[[126 129 130]
 [129 125 117]
 [126 129 131]
 [131 100 107]
 [128 127 123]]
->
[[123 127 128]
 [107 100 131]
 [131 129 126]
 [117 125 129]
 [130 129 126]]

[[131 134 120 139 132 130 122 143 147]
 [128 135 120 138 133 130 121 146 147]
 [116 133 124 131 133 128 118 155 140]
 [119 133 123 133 133 128 118 153 143]
 [113 132 126 129 133 127 118 155 138]]
->
[[138 155 118 127 133 129 126 132 113]
 [143 153 118 128 133 133 123 133 119]
 [140 155 118 128 133 131 124 133 116]
 [147 146 121 130 133 138 120 135 128]
 [147 143 122 130 132 139 120 134 131]]

[[128 136 122 132 106 124 115 123]
 [138 149 119 131 116 136 126 120]
 [141 146 134 134 127 141 136 125]
 [133 131 124 117 137 133 134 127]
 [139 139 133 126 141 140 132 127]
 [136 136 128 126 137 137 134 127]
 [131 142 124 135 106 128 117 123]]
->
[[123 117 128 106 135 124 142 131]
 [127 134 137 137 126 128 136 136]
 [127 132 140 141 126 133 139 139]
 [127 134 133 137 117 124 131 133]
 [125 136 141 127 134 134 146 141]
 [120 126 136 116 131 119 149 138]
 [123 115 124 106 132 122 136 128]]

[[140 124]
 [134 145]
 [114 126]
 [124 116]
 [118 129]
 [139 146]
 [122 149]
 [103 134]]
->
[[134 103]
 [149 122]
 [146 139]
 [129 118]
 [116 124]
 [126 114]
 [145 134]
 [124 140]]

[[148 127 141 129 142 118 122 107 143 132 123 134]
 [121 134 115 116 118 139 130 138 129 115 153 116]
 [109 113 128 138 124 124 139 139 110 128 117 144]
 [116 134 119 135 116 135 127 144 110 137 110 120]
 [149 130 140 127 141 120 121 108 146 132 126 130]
 [111 124 116 121 117 136 136 144 120 115 148 125]
 [134 114 139 124 140 117 133 113 141 118 142 145]
 [124 133 127 140 124 128 125 136 113 144  98 125]]
->
[[125  98 144 113 136 125 128 124 140 127 133 124]
 [145 142 118 141 113 133 117 140 124 139 114 134]
 [125 148 115 120 144 136 136 117 121 116 124 111]
 [130 126 132 146 108 121 120 141 127 140 130 149]
 [120 110 137 110 144 127 135 116 135 119 134 116]
 [144 117 128 110 139 139 124 124 138 128 113 109]
 [116 153 115 129 138 130 139 118 116 115 134 121]
 [134 123 132 143 107 122 118 142 129 141 127 148]]

[[124 123]
 [105 111]
 [137 133]]
->
[[133 137]
 [111 105]
 [123 124]]

[[124 125 116 130 117 129 139 142]
 [110 119 145 124 142 124 124 122]
 [152 127 127 111 130 138 113 137]
 [123 126 139 125 124 120 132 123]
 [130 120 136 130 142 132 126 116]]
->
[[116 126 132 142 130 136 120 130]
 [123 132 120 124 125 139 126 123]
 [137 113 138 130 111 127 127 152]
 [122 124 124 142 124 145 119 110]
 [142 139 129 117 130 116 125 124]]
---
[[126 131 132 113 111]
 [126 126 131 134 108]
 [116 137 128 149 113]
 [132 131 135 118 148]
 [135 129 127 125 126]
 [115 125 130 128 138]]
->
[[115 125 130 128 138]
 [135 129 127 125 126]
 [132 131 135 118 148]
 [116 137 128 149 113]
 [126 126 131 134 108]
 [126 131 132 113 111]]

[[148 112 115 139 140]
 [145 115 112 148 142]
 [108 130 112 144 128]
 [130 136 146 105 117]
 [136 118 130 112 118]]
->
[[136 118 130 112 118]
 [130 136 146 105 117]
 [108 130 112 144 128]
 [145 115 112 148 142]
 [148 112 115 139 140]]

[[114 129 148 126 126 108 114 124 108 132 155 137]
 [120 107 141 125 125 141 134 149 144 127 130 155]
 [127 144 119 130 131 142 153 118 141 112 110 103]
 [152 107 113 143 122 149 147 139 153 125 111 136]
 [115 146 115 101 155 108 108 122 119 131 127 125]
 [120 146 131 120 150 138 138 137 138 113 115 105]]
->
[[120 146 131 120 150 138 138 137 138 113 115 105]
 [115 146 115 101 155 108 108 122 119 131 127 125]
 [152 107 113 143 122 149 147 139 153 125 111 136]
 [127 144 119 130 131 142 153 118 141 112 110 103]
 [120 107 141 125 125 141 134 149 144 127 130 155]
 [114 129 148 126 126 108 114 124 108 132 155 137]]

[[139 149 141 142 126 125 131 132 134 133]
 [121 124 122 113 127 133 125 135 133 133]
 [142 147 120 129 134 111 126 124 157 139]
 [109 112 118 125 149 132 129 126 128 126]
 [122 125 121 149 132 129 144 128 128 133]
 [110 119 124 113 154 117 134 138 108 121]]
->
[[110 119 124 113 154 117 134 138 108 121]
 [122 125 121 149 132 129 144 128 128 133]
 [109 112 118 125 149 132 129 126 128 126]
 [142 147 120 129 134 111 126 124 157 139]
 [121 124 122 113 127 133 125 135 133 133]
 [139 149 141 142 126 125 131 132 134 133]]

[[141 135 125 109 130 145]
 [131 141 142 109 131 118]
 [113 112 120 157 129 124]]
->
[[113 112 120 157 129 124]
 [131 141 142 109 131 118]
 [141 135 125 109 130 145]]

[[107 110 115 104 104 145 105 145 108 106 139 145 145 145 108]
 [113 118 105 109 108 154 111 154 115 112 149 154 153 154 115]]
->
[[113 118 105 109 108 154 111 154 115 112 149 154 153 154 115]
 [107 110 115 104 104 145 105 145 108 106 139 145 145 145 108]]
---
[[103 121 146 110 126 128 105]
 [132 100 152 156 117 131 147]
 [140 120 113 156 106 154 132]
 [135 150 104 134 151 152 130]
 [140 128  99 135 102 125 103]
 [127 101 114 107 131 126 137]
 [127 143 146 140 106 139 115]
 [150 150 145 127 107 119 112]]
->
[[132 100 152 156 117 131 147]
 [135 150 104 134 151 152 130]
 [127 101 114 107 131 126 137]
 [150 150 145 127 107 119 112]]

[[129 142 120 140]
 [109 126 127 115]
 [111 126 131 115]
 [118 153 102 142]
 [104 125 128 109]
 [122 152 106 144]]
->
[[109 126 127 115]
 [118 153 102 142]
 [122 152 106 144]]

[[126 125 135 125 124 126]
 [139 140 121 140 139 119]
 [118 115 140 116 115 140]
 [140 139 115 139 138 112]
 [146 149 116 149 149 115]
 [155 157 116 157 157  99]
 [116 117 128 117 118 139]
 [145 148 127 147 147 109]]
->
[[139 140 121 140 139 119]
 [140 139 115 139 138 112]
 [155 157 116 157 157  99]
 [145 148 127 147 147 109]]

[[107 119]
 [137 130]
 [129 124]
 [127 117]
 [132 135]
 [115 123]
 [138 135]
 [129 130]
 [120 119]
 [114 127]
 [139 140]
 [121 126]]
->
[[137 130]
 [127 117]
 [115 123]
 [129 130]
 [114 127]
 [121 126]]

[[152 143 138 116 141 123 142 118]
 [115 117 122 128 116 115 109 110]
 [112 138 116 115 123 114 116 122]
 [118 117 115 133 115 139 122 127]
 [141 133 141 117 134 128 140 141]
 [139 122 129 140 116 147 111 143]
 [123 141 117 123 128 115 141 109]
 [134 103 144 137 140 141 132 141]
 [109 122 104 143 118 139 115 132]
 [140 115 133 141 139 133 128 141]]
->
[[115 117 122 128 116 115 109 110]
 [118 117 115 133 115 139 122 127]
 [139 122 129 140 116 147 111 143]
 [134 103 144 137 140 141 132 141]
 [140 115 133 141 139 133 128 141]]

[[125 126 128 117 125  99 129 136 133 142]
 [ 98 136 103 134 128 121 127 110 134 127]]
->
[[ 98 136 103 134 128 121 127 110 134 127]]

[[117 134 125 142]
 [139 107 130 106]
 [124 150 133 140]
 [109 109 113 144]
 [145 115 132 151]
 [133 138 148 112]
 [151 117 151 128]
 [147 140 137 119]
 [106 147 140 122]]
->
[[139 107 130 106]
 [109 109 113 144]
 [133 138 148 112]
 [147 140 137 119]]
---
[[120 120 134 124]
 [137 105 115 126]
 [143 118 113 130]
 [112 139 136 140]]
->
[[137 105 115]
 [143 118 113]]

[[122 117 116 123 104]
 [120 128 133 131 126]
 [122 132 131 125 139]]
->
[[120 128 133]
 [122 132 131]]

[[135 109 130 132]
 [117 109 107 127]
 [111  98 133 126]]
->
[[117 109 107]
 [111  98 133]]

[[116 112 112]
 [107 103 103]
 [134 129 129]]
->
[[107 103 103]
 [134 129 129]]

[[141 135 126]
 [103 123 138]
 [121 130 131]
 [118 119 120]]
->
[[103 123 138]
 [121 130 131]]

[[132 108 124 154]
 [120 144 121 120]
 [128 150 153 115]
 [124 138 112 148]]
->
[[120 144 121]
 [128 150 153]]

[[124 132 119 141]
 [126 104 127 120]
 [121 123 123 117]
 [127 125 129 123]]
->
[[126 104 127]
 [121 123 123]]
